Here is a tiny trained network, its code and every weight. The questions are about switching its units off for an input and a class, where a switched-off unit gives its printed mean instead of its output.

import numpy as np


def w(rows, s, z=0):
    codes = np.array(rows[::2]) - 128.0
    scale = np.full(codes.shape[1], s)
    scale[-1] = z or s
    return codes * scale


def norm(h):
    return h / np.sqrt((h * h).mean(-1, keepdims=True) + 1e-5)


def f(y):
    return y / 2 * (1 + np.tanh(0.7978845608 * (y + 0.044715 * y**3)))


def log_softmax(a):
    a = a - a.max(-1, keepdims=True)
    return a - np.log(np.exp(a).sum(-1, keepdims=True))


def net(x, mask):
    res = np.array(x, float).reshape(1, 7) / 4 @ E
    u = 0
    for l in range(2):
        y = f(norm(res) @ A[l][:, :-1].T + A[l][:, -1])
        res = res + np.where(mask[u : u + 16], y, B[l][:, -1]) @ B[l][:, :-1]
        u += 16
    return log_softmax(norm(res)[-1] @ U[:, :-1].T + U[:, -1])


A, B = {}, {}
E = w([
[74,178,191,142],'x0',
[147,33,168,57],'x1',
[101,121,188,209],'x2',
[147,148,96,194],'x3',
[113,186,67,56],'x4',
[251,117,168,219],'x5',
[197,211,209,83],'x6',
],0.002)
A[0] = w([
[128,128,128,128,128],'0.n1',
[108,185,225,119,41],'0.n2',
[134,132,131,130,96],'0.n3',
[134,123,116,133,128],'0.n4',
[133,123,116,133,126],'0.n5',
[215,36,174,179,14],'0.n6',
[32,57,81,123,3],'0.n7',
[113,115,148,200,81],'0.n8',
[130,129,130,127,118],'0.n9',
[186,78,154,160,47],'0.n10',
[128,128,128,128,129],'0.n11',
[187,159,149,132,24],'0.n12',
[109,172,194,122,60],'0.n13',
[107,146,126,114,83],'0.n14',
[161,187,109,254,9],'0.n15',
[159,129,63,21,21],'0.n16',
],0.0071,0.0019)
B[0] = w([
[128,128,128,128,128],'0.n1',
[97,160,218,99,206],'0.n2',
[123,131,123,135,112],'0.n3',
[123,131,139,123,127],'0.n4',
[123,131,139,122,126],'0.n5',
[164,17,162,154,237],'0.n6',
[5,119,79,127,250],'0.n7',
[171,127,109,72,162],'0.n8',
[126,129,127,131,123],'0.n9',
[144,75,138,141,159],'0.n10',
[128,128,129,128,129],'0.n11',
[48,119,95,141,133],'0.n12',
[115,148,189,110,162],'0.n13',
[146,98,127,132,124],'0.n14',
[155,201,55,165,249],'0.n15',
[188,132,98,38,251],'0.n16',
],0.015,0.0018)
A[1] = w([
[177,1,149,200,71],'1.n1',
[151,75,43,136,185],'1.n2',
[118,151,199,128,61],'1.n3',
[110,137,115,123,150],'1.n4',
[188,124,92,51,16],'1.n5',
[89,145,194,150,76],'1.n6',
[9,109,88,140,30],'1.n7',
[122,131,120,122,136],'1.n8',
[91,51,139,77,134],'1.n9',
[12,101,89,138,33],'1.n10',
[167,212,93,234,6],'1.n11',
[83,135,108,122,119],'1.n12',
[131,117,134,135,127],'1.n13',
[138,79,163,137,138],'1.n14',
[172,20,146,192,91],'1.n15',
[184,128,96,61,48],'1.n16',
],0.0084,0.0018)
B[1] = w([
[5,180,40,119,251],'1.n1',
[113,217,227,108,238],'1.n2',
[148,190,175,107,152],'1.n3',
[140,109,145,132,149],'1.n4',
[116,35,111,90,186],'1.n5',
[164,171,159,70,154],'1.n6',
[110,77,196,194,227],'1.n7',
[132,121,137,132,137],'1.n8',
[189,151,92,182,213],'1.n9',
[115,82,187,202,225],'1.n10',
[243,81,62,187,201],'1.n11',
[135,98,155,144,162],'1.n12',
[122,137,117,125,126],'1.n13',
[112,174,86,130,154],'1.n14',
[27,172,46,117,227],'1.n15',
[114,47,119,100,180],'1.n16',
],0.019,0.003)
U = w([
[78,53,222,230,135],'0',
[134,18,122,15,103],'1',
[246,149,61,198,104],'2',
[6,198,36,137,244],'3',
[151,245,223,59,20],'4',
],0.011,0.0011)

Each question gives the input, the list of numbers given to net, and the class t.
The units are the neurons (one row each of A and B). Each row of codes is followed by its name. A weight is (code - 128) times the scale printed after its matrix; where a second scale follows, it is the last column's (A, B and U).
mask holds one flag per neuron, layer by layer. A switched-off neuron (its flag False) gives its mean, the last column of its row in B, instead of its output. The means were averaged over made-up inputs and are rounded, as every weight is.
A unit's drop is (log p(t) with every unit on - log p(t) with that unit switched off) / (log p(t) with every unit on - log p(t) with every unit switched off).
The circuit of an input: a set's keep is (log p(t) with only the set's units on - log p(t) with every unit switched off) / (log p(t) with every unit on - log p(t) with every unit switched off). Starting from the 12 units with the biggest drops (on a tie, the unit counted first), units are removed one at a time, each time the one whose removal leaves the highest keep (on an exact tie, the one counted first), for as long as the keep stays at least 0.8.
units of the circuit, in order: the units of the circuit, biggest drop first
unit that matters most: the unit with the biggest drop
k most important neurons: the k neurons with the biggest drops, biggest first
drop of u: that unit's drop, to one decimal
input [8,-1,8,4,-6,4,-2], class 2: units of the circuit, in order => [0.n15, 1.n11]
input [-8,-6,7,7,-7,8,-3], class 3: units of the circuit, in order => [1.n1]
input [4,0,-3,-7,7,0,-5], class 1: 4 most important neurons => [0.n16, 0.n12, 1.n5, 1.n16]
input [-4,-8,-6,1,6,1,-3], class 1: units of the circuit, in order => [0.n16, 1.n5]
input [7,5,-8,-7,1,7,4], class 4: 2 most important neurons => [0.n2, 0.n8]
input [-1,-7,7,-4,-2,-1,-7], class 0: 2 most important neurons => [0.n7, 1.n7]
input [-4,-5,3,-5,0,6,6], class 2: 2 most important neurons => [0.n15, 1.n11]
input [-8,-3,2,3,5,-3,-2], class 1: 2 most important neurons => [0.n16, 0.n12]
input [4,5,-4,7,3,-3,8], class 1: 2 most important neurons => [0.n16, 1.n2]
input [0,6,-6,-4,-2,7,0], class 3: drop of 0.n6 => 0.0
input [-2,-5,6,5,-5,-3,6], class 2: drop of 1.n11 => 0.1
input [5,-6,-6,-1,5,-6,0], class 1: drop of 0.n16 => 0.3
input [7,4,-8,1,-8,-2,-7], class 0: drop of 0.n7 => 0.4
input [0,-6,6,-2,-3,-4,6], class 4: unit that matters most => 0.n2
